-1.302,4.710,-0.960,-0.928,2.908,0.991,-2.518
-0.902,5.781,1.051,-2.121,0.636,-1.572,-3.161
-2.492,4.261,-0.809,-1.371,2.801,2.193,-2.985
==> -1.302

-1.215,4.746,0.791,0.679,-4.009,-0.736
0.073,4.234,0.531,0.337,-4.109,0.089
0.448,4.135,0.441,0.282,-4.005,0.296
==> -1.215

2.215,-3.720,1.957,-0.528,-1.038,-5.097
1.899,-4.785,0.769,1.645,-4.805,-3.241
1.369,1.644,-3.747,-4.854,1.550,1.247
==> 2.215

2.069,-0.138,-5.121,-4.596,1.715
-1.674,0.957,4.460,3.849,-2.004
1.468,-3.887,0.484,-3.842,1.976
==> 2.069

-4.651,3.745,2.157,-2.171
6.243,-0.937,-4.779,5.314
-1.424,0.644,-4.320,2.946
==> -4.651

1.209,-0.554,-1.020,-3.980,-1.048,-2.462
0.132,1.732,-0.639,0.088,5.322,1.687
-2.760,0.068,0.792,-2.735,2.490,2.582
==> 1.209

0.965,-0.497,-0.190,-1.129
-0.617,0.536,1.830,0.916
6.480,-3.435,-0.105,5.171
==> 0.965

4.386,-2.894,-0.822,2.896,-1.473
-2.739,-0.091,6.045,0.624,4.751
5.991,3.926,0.614,-2.677,-0.915
==> 4.386

1.944,-0.810,1.421,4.876,0.845,-0.678
-3.975,1.183,-3.720,-2.833,-0.620,0.328
0.566,1.062,2.017,0.791,3.861,-3.659
==> 1.944
---
[152.218, 29.487, 46.231, -151.914] ans = 152.218, -151.914

[[0.09, -0.07, -0.06, 0.09, -0.05, -0.15, 0.13],
 [-0.08, -0.03, -0.01, -0.11, 0.01, 0.22, -0.22],
 [0.03, -0.16, -0.10, 0.00, -0.03, 0.01, 0.03]] ans = 0.09, 0.03

[-0.03, -0.11, 0.00, 0.11, 0.09, -0.08] ans = -0.03, -0.08

[[-0.058, -0.069, -0.049, -0.072, 0.181, -0.107],
 [-0.035, -0.061, -0.130, -0.056, 0.200, -0.081],
 [0.000, -0.018, -0.159, 0.005, 0.147, -0.003]] ans = -0.058, -0.003

[[0.18, 0.20, 0.11, -0.02, 0.06, 0.05],
 [-0.04, 0.00, -0.17, -0.05, -0.07, 0.04]] ans = 0.18, 0.04

[0.145, 0.033, -0.165, -0.032] ans = 0.145, -0.032

[4.21, -9.95, -13.09, 18.57, -11.40, 19.35] ans = 4.21, 19.35

[-8.55, 9.00, 17.78, 5.75, -1.82, -7.88, -18.95] ans = -8.55, -18.95

[-1.18, -0.06, -0.37, 1.48, -0.02, -1.76] ans = -1.18, -1.76
---
Input:
[[ 2.715 -0.851  2.701  4.043 -3.879 -4.811 -0.156]
 [-0.975 -2.060 -0.532 -1.768  1.397  1.814  0.937]]
Output: -0.975

Input:
[[-5.792  0.180  0.431  0.222  0.159 -4.812]
 [-5.387 -0.578 -0.734 -0.961 -0.916 -4.195]]
Output: -5.387

Input:
[[-1.167  0.516  0.856 -0.923  1.436  2.118 -0.196]
 [-5.883  1.923  2.414 -0.600  6.362  1.968 -0.750]]
Output: -5.883

Input:
[[ 6.352  4.616  1.029 -1.440]
 [-1.627 -2.479 -3.715 -4.318]]
Output: -1.627

Input:
[[ 1.514 -4.286 -3.414 -0.727  3.490  1.499  4.283]
 [-2.183 -2.397 -2.099 -2.678 -5.026  5.220 -0.150]]
Output: -2.183

Input:
[[ 4.824  5.720  4.067  6.109  0.309  2.596]
 [-0.287  3.526 -0.299  4.196 -1.428  4.156]]
Output: -0.287

Input:
[[-2.653 -1.109  1.672  0.212  6.673 -1.454]
 [-0.547 -2.878  2.025 -0.192 -6.270 -1.920]]
Output: -0.547

Input:
[[ 4.890 -5.724 -1.069  0.169 -0.473]
 [-0.256  3.944 -0.014  0.826 -1.960]]
Output: -0.256

Input:
[[-0.962  1.730  0.934 -2.820 -2.532  1.001 -0.008]
 [-1.505  1.106  2.942 -2.066  0.298 -5.672  0.740]]
Output: -1.505
---
Q:
array([[ 5.306, -2.499,  4.706,  3.391, -3.440],
       [ 0.982, -2.755,  2.505,  5.982,  4.268],
       [-4.187, -2.080,  3.814,  3.157, -5.342]])
A: 4.706

Q: array([-2.399, -5.046, -1.553,  4.941,  0.962, -0.606, -5.240])
A: -0.606

Q: array([-3.854, -4.533, -3.416,  5.999])
A: -3.854

Q: array([ 2.756, -0.663,  5.353, -1.622,  0.736])
A: 0.736

Q:
array([[-0.765,  2.701, -1.059, -4.866, -2.953],
       [-2.573, -2.934,  1.484,  1.180, -2.891],
       [-2.516, -0.849, -2.503, -4.593, -2.561]])
A: 1.180

Q: array([ 5.766, -2.900,  0.005, -2.299,  0.839])
A: 0.005

Q:
array([[ 1.647,  3.399,  3.527, -5.937],
       [ 1.860, -2.192,  2.652, -2.057]])
A: 2.652

Q:
array([[-2.744,  0.099,  4.423, -3.741, -3.622, -0.347, -2.289],
       [-2.739,  2.472,  1.634,  5.012, -0.049, -3.948, -2.267]])
A: 2.472

Q: array([ 5.168,  3.544, -6.320, -5.798, -5.406])
A: -5.406
---
[-0.16  0.15  0.18 -0.13] Out: 0.18, -0.16

[-1.168 -0.511  1.061  0.280 -1.402  0.065] Out: 1.061, -1.402

[-0.6  0.0 -1.3  0.4  1.3  1.1] Out: 1.3, -1.3

[-1.716  1.087 -0.705 -1.196] Out: 1.087, -1.716

[-10.213  14.471  -9.180  11.154  -1.534  -5.189] Out: 14.471, -10.213

[[ 0.595  0.453 -1.724 -0.465]
 [ 0.871  1.739  1.846  0.553]
 [ 0.186  0.600 -1.058 -0.263]] Out: 1.846, -1.724

[[  65.69  119.21   56.04  141.52   24.89   32.33   31.40]
 [  17.85   27.96   28.81   76.13   85.12 -134.84  -25.08]] Out: 141.52, -134.84

[[ 0.03 -0.14  0.02 -0.03 -0.03  0.13 -0.06]
 [ 0.02 -0.12 -0.02 -0.03  0.05 -0.04 -0.09]] Out: 0.13, -0.14

[[ -53.32   76.99  146.26 -167.87 -115.06]
 [  91.49  -64.96   90.76 -178.12 -198.83]] Out: 146.26, -198.83
---
0.230,-1.042,-0.453,2.183,-0.508,5.138,-5.034
-0.849,-3.530,-2.424,-0.693,5.576,4.829,3.072
-0.212,4.562,-0.648,-0.480,-2.844,1.544,3.722
==> 4.562

-6.400,2.876,1.165,-3.765,3.858 ==> 2.876

-2.711,4.912,-1.240,1.307 ==> 4.912

-5.088,5.268,0.118,-0.062,4.783,4.864,5.211
4.370,-3.928,-0.034,-0.154,-4.210,-4.256,-4.414
4.454,-4.253,0.175,0.117,-4.668,-4.511,-5.139
==> -4.253

-4.216,-2.898,1.368,2.409,-3.365,-3.293,-5.328 ==> -2.898

-6.575,-0.754,3.167,-4.586,-0.466,-3.410 ==> -0.754

-0.343,5.579,0.461,-2.798,0.303
0.450,-0.205,2.800,0.770,5.322
==> -0.205
